Below are the code and all the weights of a small trained network. Each question names an input and a class and asks about switching units off, where a switched-off unit gives its printed mean instead of its output.

import numpy as np


def w(rows, s, z=0):
    codes = np.array(rows[::2]) - 128.0
    scale = np.full(codes.shape[1], s)
    scale[-1] = z or s
    return codes * scale


def f(y):
    return y / 2 * (1 + np.tanh(0.7978845608 * (y + 0.044715 * y**3)))


def log_softmax(a):
    a = a - a.max(-1, keepdims=True)
    return a - np.log(np.exp(a).sum(-1, keepdims=True))


def net(x, mask):
    res = np.array(x, float).reshape(1, 4) / 4 @ E
    y = f(res @ A[0][:, :-1].T + A[0][:, -1])
    res = res + np.where(mask, y, B[0][:, -1]) @ B[0][:, :-1]
    return log_softmax(res[-1] @ U[:, :-1].T + U[:, -1])


A, B = {}, {}
E = w([
[174,138,113,90,45,117],'x0',
[58,154,1,94,136,191],'x1',
[124,86,97,129,177,50],'x2',
[62,135,164,189,91,125],'x3',
],0.014)
A[0] = w([
[101,149,124,126,112,180,109],'n1',
[93,151,94,94,128,202,86],'n2',
[205,87,90,64,157,125,122],'n3',
[99,81,100,147,252,89,145],'n4',
[99,97,101,139,181,82,17],'n5',
[82,71,143,171,144,77,77],'n6',
[114,89,111,131,108,83,152],'n7',
[69,191,27,62,173,193,142],'n8',
[106,85,96,166,243,76,130],'n9',
[99,68,115,121,216,98,123],'n10',
[153,150,156,97,72,140,116],'n11',
[142,64,68,78,82,20,150],'n12',
[79,80,153,248,144,62,140],'n13',
[130,79,48,112,117,35,108],'n14',
[80,168,38,96,132,211,162],'n15',
[86,38,115,114,224,100,134],'n16',
[109,109,115,159,130,116,44],'n17',
[91,144,89,123,108,117,51],'n18',
[157,104,38,87,162,183,88],'n19',
[150,76,98,137,112,92,52],'n20',
[131,103,112,123,120,105,12],'n21',
[70,167,179,104,143,123,7],'n22',
[130,120,148,105,178,135,153],'n23',
[203,112,94,22,181,96,139],'n24',
[80,153,198,154,117,129,133],'n25',
[99,79,133,183,147,76,85],'n26',
[99,87,133,145,119,78,177],'n27',
],0.016,0.011)
B[0] = w([
[118,129,105,124,152,167,156],'n1',
[110,117,78,100,83,157,183],'n2',
[147,129,205,78,110,104,187],'n3',
[173,65,155,218,189,138,216],'n4',
[142,129,167,78,123,175,154],'n5',
[82,89,124,163,148,174,175],'n6',
[121,102,77,84,118,165,154],'n7',
[93,161,41,240,165,130,254],'n8',
[129,65,135,176,176,157,211],'n9',
[193,66,107,158,153,162,190],'n10',
[152,114,125,115,189,151,162],'n11',
[124,181,154,55,72,63,191],'n12',
[94,167,185,75,61,130,227],'n13',
[79,170,133,38,62,90,179],'n14',
[53,154,4,189,108,154,241],'n15',
[191,118,159,163,195,187,203],'n16',
[110,117,144,130,144,167,130],'n17',
[126,156,124,158,103,97,144],'n18',
[125,106,126,234,191,158,197],'n19',
[100,129,129,98,99,132,138],'n20',
[117,122,110,125,146,111,125],'n21',
[144,152,148,114,88,76,132],'n22',
[145,118,155,156,141,120,155],'n23',
[162,108,204,61,169,116,208],'n24',
[181,101,145,140,145,157,184],'n25',
[122,93,110,153,139,157,174],'n26',
[108,176,153,99,103,189,176],'n27',
],0.016,0.024)
U = w([
[169,67,166,221,196,119,174],'0',
[129,92,246,29,83,71,175],'1',
[44,182,75,73,45,16,83],'2',
[32,127,72,226,90,151,164],'3',
[126,83,214,210,96,63,6],'4',
],0.011,0.015)

Each question gives the input, the list of numbers given to net, and the class t.
The units are the neurons (one row each of A and B). Each row of codes is followed by its name. A weight is (code - 128) times the scale printed after its matrix; where a second scale follows, it is the last column's (A, B and U).
mask holds one flag per neuron, in row order. A switched-off neuron (its flag False) gives its mean, the last column of its row in B, instead of its output. The means were averaged over made-up inputs and are rounded, as every weight is.
A unit's drop is (log p(t) with every unit on - log p(t) with that unit switched off) / (log p(t) with every unit on - log p(t) with every unit switched off).
most important unit: the unit with the biggest drop
k most important neurons: the k neurons with the biggest drops, biggest first
drop of u: that unit's drop, to one decimal
input [3,-2,-5,3], class 0: most important unit => n13
input [3,-1,1,2], class 1: 2 most important neurons => [n15; n8]
input [5,-4,-8,7], class 0: 2 most important neurons => [n13; n12]
input [4,3,4,-8], class 1: 3 most important neurons => [n24; n12; n14]
input [-6,8,7,0], class 0: 2 most important neurons => [n4; n16]
input [3,-1,-7,2], class 0: 3 most important neurons => [n15; n13; n8]
input [-1,0,6,7], class 0: 2 most important neurons => [n15; n4]
input [2,4,8,1], class 0: 4 most important neurons => [n4; n16; n10; n9]
input [-4,-8,-3,2], class 1: drop of n8 => 0.1
input [-2,-2,-1,5], class 1: drop of n15 => 0.4
input [2,2,2,4], class 2: drop of n19 => 0.2
